Below are the code and all the weights of a small trained network. Each question names an input and a class and asks about switching units off, where a switched-off unit gives its printed mean instead of its output.

import numpy as np


def w(rows, s, z=0):
    codes = np.array(rows[::2]) - 128.0
    scale = np.full(codes.shape[1], s)
    scale[-1] = z or s
    return codes * scale


def f(y):
    return y / 2 * (1 + np.tanh(0.7978845608 * (y + 0.044715 * y**3)))


def log_softmax(a):
    a = a - a.max(-1, keepdims=True)
    return a - np.log(np.exp(a).sum(-1, keepdims=True))


def net(x, mask):
    res = np.array(x, float).reshape(1, 4) / 4 @ E
    y = f(res @ A[0][:, :-1].T + A[0][:, -1])
    res = res + np.where(mask, y, B[0][:, -1]) @ B[0][:, :-1]
    return log_softmax(res[-1] @ U[:, :-1].T + U[:, -1])


A, B = {}, {}
E = w([
[18,100,195,110,154,30],'x0',
[10,150,117,157,218,218],'x1',
[124,121,125,124,124,130],'x2',
[79,225,69,36,97,88],'x3',
],0.012)
A[0] = w([
[165,190,108,45,92,62,120],'neuron 0',
[87,118,197,92,158,32,201],'neuron 1',
[98,164,213,64,86,94,161],'neuron 2',
[179,21,130,136,130,116,178],'neuron 3',
[96,85,140,240,203,158,121],'neuron 4',
[67,67,171,212,161,127,172],'neuron 5',
[73,231,89,126,166,128,76],'neuron 6',
[82,197,98,121,186,187,121],'neuron 7',
[89,106,187,110,163,50,207],'neuron 8',
[190,84,194,220,115,107,230],'neuron 9',
[60,189,80,71,145,165,84],'neuron 10',
[203,177,8,148,130,131,214],'neuron 11',
[189,51,186,148,135,131,148],'neuron 12',
[182,140,65,80,87,108,197],'neuron 13',
[214,70,245,114,68,99,215],'neuron 14',
[79,87,200,209,195,172,192],'neuron 15',
[132,116,110,76,125,45,75],'neuron 16',
[172,90,156,163,139,88,130],'neuron 17',
[155,135,105,173,107,245,253],'neuron 18',
],0.011,0.0057)
B[0] = w([
[120,182,98,189,97,64,209],'neuron 0',
[76,57,92,148,101,154,209],'neuron 1',
[36,135,112,199,98,128,178],'neuron 2',
[111,164,164,70,125,170,204],'neuron 3',
[161,129,45,159,176,77,226],'neuron 4',
[148,163,53,93,230,105,220],'neuron 5',
[90,129,174,67,159,135,191],'neuron 6',
[137,120,156,92,131,188,208],'neuron 7',
[32,83,102,175,160,111,203],'neuron 8',
[123,115,140,69,146,175,236],'neuron 9',
[109,117,193,48,116,160,199],'neuron 10',
[177,173,98,112,109,20,241],'neuron 11',
[118,101,179,96,125,132,208],'neuron 12',
[135,156,108,102,119,2,213],'neuron 13',
[58,111,157,69,140,139,244],'neuron 14',
[169,149,59,103,217,103,244],'neuron 15',
[92,123,163,239,111,128,165],'neuron 16',
[78,92,145,74,143,180,176],'neuron 17',
[237,168,182,108,118,176,248],'neuron 18',
],0.0097,0.016)
U = w([
[165,160,214,35,104,122,227],'0',
[155,154,39,130,150,21,184],'1',
[55,93,156,100,144,168,129],'2',
[97,134,126,224,75,82,2],'3',
[245,139,96,188,156,189,78],'4',
],0.012,0.0042)

Each question gives the input, the list of numbers given to net, and the class t.
The units are the neurons (one row each of A and B). Each row of codes is followed by its name. A weight is (code - 128) times the scale printed after its matrix; where a second scale follows, it is the last column's (A, B and U).
mask holds one flag per neuron, in row order. A switched-off neuron (its flag False) gives its mean, the last column of its row in B, instead of its output. The means were averaged over made-up inputs and are rounded, as every weight is.
A unit's drop is (log p(t) with every unit on - log p(t) with that unit switched off) / (log p(t) with every unit on - log p(t) with every unit switched off).
most important unit: the unit with the biggest drop
top k neurons: the k neurons with the biggest drops, biggest first
drop when u is switched off: that unit's drop, to one decimal
input [-2,2,-6,-8], class 4: most important unit	neuron 4
input [-8,-4,-4,0], class 0: top 3 neurons	[neuron 18; neuron 4; neuron 15]
input [-5,1,7,-5], class 4: top 4 neurons	[neuron 10; neuron 4; neuron 6; neuron 13]
input [-3,-7,0,0], class 0: top 4 neurons	[neuron 4; neuron 14; neuron 15; neuron 5]
input [1,-4,5,-4], class 2: top 2 neurons	[neuron 18; neuron 11]
input [3,1,-2,-6], class 1: top 4 neurons	[neuron 4; neuron 15; neuron 5; neuron 10]
input [7,1,3,-7], class 1: top 2 neurons	[neuron 15; neuron 5]
input [2,7,-4,-6], class 1: top 3 neurons	[neuron 4; neuron 5; neuron 15]
input [2,6,0,-7], class 1: top 2 neurons	[neuron 4; neuron 5]
input [-1,8,6,-6], class 4: drop when neuron 18 is switched off	0.2
input [0,3,7,-4], class 4: drop when neuron 0 is switched off	0.1
input [-1,8,-3,2], class 0: drop when neuron 10 is switched off	0.2
input [-8,-8,-5,-2], class 0: drop when neuron 12 is switched off	0.0
input [-4,1,6,-4], class 4: most important unit	neuron 10
